Below are the code and all the weights of a small trained network. Each question names an input and a class and asks about switching units off, where a switched-off unit gives its printed mean instead of its output.

import numpy as np


def w(rows, s, z=0):
    codes = np.array(rows[::2]) - 128.0
    scale = np.full(codes.shape[1], s)
    scale[-1] = z or s
    return codes * scale


def norm(h):
    return h / np.sqrt((h * h).mean(-1, keepdims=True) + 1e-5)


def f(y):
    return np.maximum(y, 0)


def log_softmax(a):
    a = a - a.max(-1, keepdims=True)
    return a - np.log(np.exp(a).sum(-1, keepdims=True))


def net(x, mask):
    res = np.array(x, float).reshape(1, 2) / 4 @ E
    u = 0
    for l in range(2):
        y = f(norm(res) @ A[l][:, :-1].T + A[l][:, -1])
        res = res + np.where(mask[u : u + 7], y, B[l][:, -1]) @ B[l][:, :-1]
        u += 7
    return log_softmax(norm(res)[-1] @ U[:, :-1].T + U[:, -1])


A, B = {}, {}
E = w([
[25,254,181,159,154,221,205,197],'x0',
[88,18,218,21,157,65,31,198],'x1',
],0.0085)
A[0] = w([
[94,2,95,146,175,57,169,110,115],'L0N0',
[136,170,143,118,208,61,158,129,2],'L0N1',
[57,143,103,175,182,151,218,111,96],'L0N2',
[81,96,140,164,136,136,146,90,56],'L0N3',
[162,131,205,58,139,142,19,132,147],'L0N4',
[193,129,64,183,75,92,148,80,70],'L0N5',
[145,169,116,145,96,195,124,101,163],'L0N6',
],0.0055,0.0035)
B[0] = w([
[131,254,199,112,98,211,88,159,218],'L0N0',
[108,143,116,115,140,84,154,120,128],'L0N1',
[176,206,179,91,40,147,48,153,213],'L0N2',
[128,150,149,120,93,120,146,133,128],'L0N3',
[24,24,80,144,58,99,193,151,253],'L0N4',
[52,84,150,102,162,149,136,153,217],'L0N5',
[114,67,141,141,155,57,154,206,202],'L0N6',
],0.0087,0.0048)
A[1] = w([
[99,126,82,144,43,149,152,94,180],'L1N0',
[201,105,124,119,87,82,79,108,115],'L1N1',
[190,158,12,214,62,128,197,58,78],'L1N2',
[211,142,154,115,57,73,65,172,5],'L1N3',
[75,122,112,127,93,177,148,137,168],'L1N4',
[249,119,59,127,64,112,71,46,17],'L1N5',
[117,103,88,139,88,120,144,78,140],'L1N6',
],0.017,0.0027)
B[1] = w([
[134,144,149,128,204,147,128,123,205],'L1N0',
[109,197,151,143,107,144,154,176,218],'L1N1',
[91,4,133,71,106,72,87,140,254],'L1N2',
[132,92,97,137,172,135,140,83,214],'L1N3',
[188,140,96,145,123,129,118,90,243],'L1N4',
[123,246,147,155,95,190,149,163,224],'L1N5',
[155,147,113,150,121,138,137,119,187],'L1N6',
],0.014,0.0099)
U = w([
[73,17,127,94,102,105,104,167,201],'0',
[118,249,158,148,98,192,135,185,217],'1',
[198,117,77,169,194,150,129,57,193],'2',
[106,167,144,131,126,64,146,79,7],'3',
[119,160,136,133,129,68,152,104,2],'4',
],0.016,0.004)

Each question gives the input, the list of numbers given to net, and the class t.
The units are the neurons (one row each of A and B). Each row of codes is followed by its name. A weight is (code - 128) times the scale printed after its matrix; where a second scale follows, it is the last column's (A, B and U).
mask holds one flag per neuron, layer by layer. A switched-off neuron (its flag False) gives its mean, the last column of its row in B, instead of its output. The means were averaged over made-up inputs and are rounded, as every weight is.
A unit's drop is (log p(t) with every unit on - log p(t) with that unit switched off) / (log p(t) with every unit on - log p(t) with every unit switched off).
The circuit of an input: a set's keep is (log p(t) with only the set's units on - log p(t) with every unit switched off) / (log p(t) with every unit on - log p(t) with every unit switched off). Starting from the 12 units with the biggest drops (on a tie, the unit counted first), units are removed one at a time, each time the one whose removal leaves the highest keep (on an exact tie, the one counted first), for as long as the keep stays at least 0.8.
units of the circuit, in order: the units of the circuit, biggest drop first
most important unit: the unit with the biggest drop
top k neurons: the k neurons with the biggest drops, biggest first
top k neurons in layer l: the k neurons of layer l with the biggest drops, biggest first
drop of u: that unit's drop, to one decimal
input [2,-1], class 2: top 2 neurons	[L1N3; L0N2]
input [0,-7], class 0: units of the circuit, in order	[L1N2]
input [3,3], class 2: top 4 neurons in layer 1	[L1N4; L1N2; L1N1; L1N5]
input [-2,-3], class 2: units of the circuit, in order	[L0N5; L1N2; L1N5]
input [1,-1], class 2: top 2 neurons	[L1N3; L1N2]
input [-2,3], class 2: top 2 neurons in layer 0	[L0N6; L0N5]
input [-7,5], class 1: top 2 neurons	[L1N1; L1N2]
input [5,-6], class 0: top 3 neurons	[L1N2; L0N0; L1N5]
input [-4,-3], class 1: top 2 neurons	[L0N4; L1N5]
input [4,4], class 0: top 2 neurons in layer 0	[L0N0; L0N4]
input [-1,3], class 2: top 2 neurons	[L1N2; L1N4]
input [-1,-2], class 2: top 3 neurons	[L0N5; L1N2; L1N5]
input [-6,5], class 1: top 3 neurons	[L1N1; L1N2; L0N5]
input [-1,-3], class 2: top 2 neurons	[L0N5; L1N2]
input [-8,-4], class 1: most important unit	L1N5
input [-5,-5], class 0: top 2 neurons in layer 0	[L0N2; L0N5]
input [4,-4], class 0: top 3 neurons in layer 1	[L1N2; L1N5; L1N1]
input [-2,-7], class 0: drop of L1N2	1.3
input [6,-8], class 0: drop of L1N2	1.1
input [-1,1], class 2: drop of L1N5	0.1
